Here is a tiny trained network, its code and every weight. The questions are about switching its units off for an input and a class, where a switched-off unit gives its printed mean instead of its output.

import numpy as np


def w(rows, s, z=0):
    codes = np.array(rows[::2]) - 128.0
    scale = np.full(codes.shape[1], s)
    scale[-1] = z or s
    return codes * scale


def f(y):
    return y / 2 * (1 + np.tanh(0.7978845608 * (y + 0.044715 * y**3)))


def log_softmax(a):
    a = a - a.max(-1, keepdims=True)
    return a - np.log(np.exp(a).sum(-1, keepdims=True))


def net(x, mask):
    res = np.array(x, float).reshape(1, 8) / 4 @ E
    y = f(res @ A[0][:, :-1].T + A[0][:, -1])
    res = res + np.where(mask, y, B[0][:, -1]) @ B[0][:, :-1]
    return log_softmax(res[-1] @ U[:, :-1].T + U[:, -1])


A, B = {}, {}
E = w([
[49,161,178,248,164],'x0',
[255,237,130,181,156],'x1',
[129,125,125,133,122],'x2',
[136,121,133,134,128],'x3',
[142,110,134,144,124],'x4',
[138,154,225,115,38],'x5',
[119,138,115,125,122],'x6',
[93,164,99,103,121],'x7',
],0.0099)
A[0] = w([
[83,71,130,118,128,240],'n0',
[147,145,128,101,104,137],'n1',
[144,114,141,118,71,156],'n2',
[142,167,135,185,151,82],'n3',
[81,23,89,62,103,212],'n4',
[156,92,90,77,149,177],'n5',
[142,57,101,55,183,253],'n6',
[97,145,151,120,156,109],'n7',
[18,83,120,212,200,178],'n8',
[139,237,201,154,107,126],'n9',
[75,141,210,112,118,107],'n10',
[186,159,121,91,55,177],'n11',
[56,99,173,113,113,183],'n12',
[74,132,143,165,196,153],'n13',
[123,188,148,192,136,105],'n14',
[81,121,237,94,6,158],'n15',
[226,116,93,106,123,146],'n16',
[184,145,30,155,189,211],'n17',
[85,178,164,206,103,134],'n18',
[186,163,175,65,96,145],'n19',
[99,165,171,140,109,122],'n20',
[185,171,87,141,191,132],'n21',
[130,161,141,189,113,119],'n22',
[170,157,169,96,91,153],'n23',
],0.012,0.0052)
B[0] = w([
[68,110,126,151,94,197],'n0',
[139,135,114,104,117,151],'n1',
[143,105,113,102,99,161],'n2',
[149,143,162,127,160,160],'n3',
[50,138,190,108,93,247],'n4',
[102,141,167,95,145,187],'n5',
[53,153,173,100,112,222],'n6',
[138,118,132,150,130,133],'n7',
[99,152,92,254,93,221],'n8',
[189,183,193,143,100,206],'n9',
[162,82,138,153,110,163],'n10',
[166,142,94,74,85,203],'n11',
[119,75,102,158,96,189],'n12',
[132,140,120,189,144,172],'n13',
[161,139,184,137,153,173],'n14',
[184,5,106,89,127,228],'n15',
[122,158,79,68,135,200],'n16',
[81,151,119,92,209,203],'n17',
[173,102,183,169,140,185],'n18',
[156,154,96,98,74,199],'n19',
[159,110,154,148,117,154],'n20',
[130,133,108,103,195,182],'n21',
[147,144,166,143,139,161],'n22',
[153,151,116,106,83,184],'n23',
],0.032,0.015)
U = w([
[54,169,156,79,57,254],'0',
[137,202,70,33,159,88],'1',
[96,162,52,211,55,85],'2',
[195,189,89,167,213,136],'3',
[136,71,118,33,1,79],'4',
[225,206,69,56,16,103],'5',
[181,37,110,165,54,97],'6',
[223,160,200,104,60,154],'7',
],0.0088,0.0028)

Each question gives the input, the list of numbers given to net, and the class t.
The units are the neurons (one row each of A and B). Each row of codes is followed by its name. A weight is (code - 128) times the scale printed after its matrix; where a second scale follows, it is the last column's (A, B and U).
mask holds one flag per neuron, in row order. A switched-off neuron (its flag False) gives its mean, the last column of its row in B, instead of its output. The means were averaged over made-up inputs and are rounded, as every weight is.
A unit's drop is (log p(t) with every unit on - log p(t) with that unit switched off) / (log p(t) with every unit on - log p(t) with every unit switched off).
The circuit of an input: a set's keep is (log p(t) with only the set's units on - log p(t) with every unit switched off) / (log p(t) with every unit on - log p(t) with every unit switched off). Starting from the 12 units with the biggest drops (on a tie, the unit counted first), units are removed one at a time, each time the one whose removal leaves the highest keep (on an exact tie, the one counted first), for as long as the keep stays at least 0.8.
units of the circuit, in order: the units of the circuit, biggest drop first
k most important neurons: the k neurons with the biggest drops, biggest first
drop of u: that unit's drop, to one decimal
input [-7,6,3,1,-2,-1,-7,-6], class 1: units of the circuit, in order	[n17]
input [0,8,3,-8,-5,1,-5,-7], class 5: 2 most important neurons	[n9, n19]
input [-2,1,-7,1,6,1,-1,-1], class 5: 2 most important neurons	[n4, n15]
input [-6,5,-7,4,8,1,-5,7], class 5: 3 most important neurons	[n19, n11, n23]
input [-6,-8,-4,3,6,-1,-5,-5], class 0: 2 most important neurons	[n4, n6]
input [-3,-3,4,-8,0,0,-8,8], class 0: 3 most important neurons	[n4, n15, n6]
input [5,1,3,3,5,1,8,-3], class 7: 2 most important neurons	[n17, n21]
input [-8,1,-5,-7,-5,-6,8,-3], class 1: 2 most important neurons	[n17, n16]
input [6,-5,-4,-8,0,1,4,-5], class 6: 3 most important neurons	[n15, n10, n18]
input [6,5,-7,8,-5,1,-3,-1], class 7: 2 most important neurons	[n9, n18]
input [1,5,-2,-1,0,3,-3,4], class 7: 2 most important neurons	[n9, n14]
input [-6,2,-4,-7,0,1,-2,-1], class 5: 2 most important neurons	[n19, n11]
input [8,1,7,-2,-8,-8,-6,1], class 3: drop of n17	0.2
input [-3,0,-8,-2,8,0,1,4], class 0: units of the circuit, in order	[n15]
input [8,-6,-2,6,3,2,-3,8], class 6: drop of n15	0.3
input [-4,0,2,0,1,-4,1,3], class 0: drop of n6	0.4
input [3,-7,-7,6,-5,-8,-2,-4], class 2: drop of n8	1.5
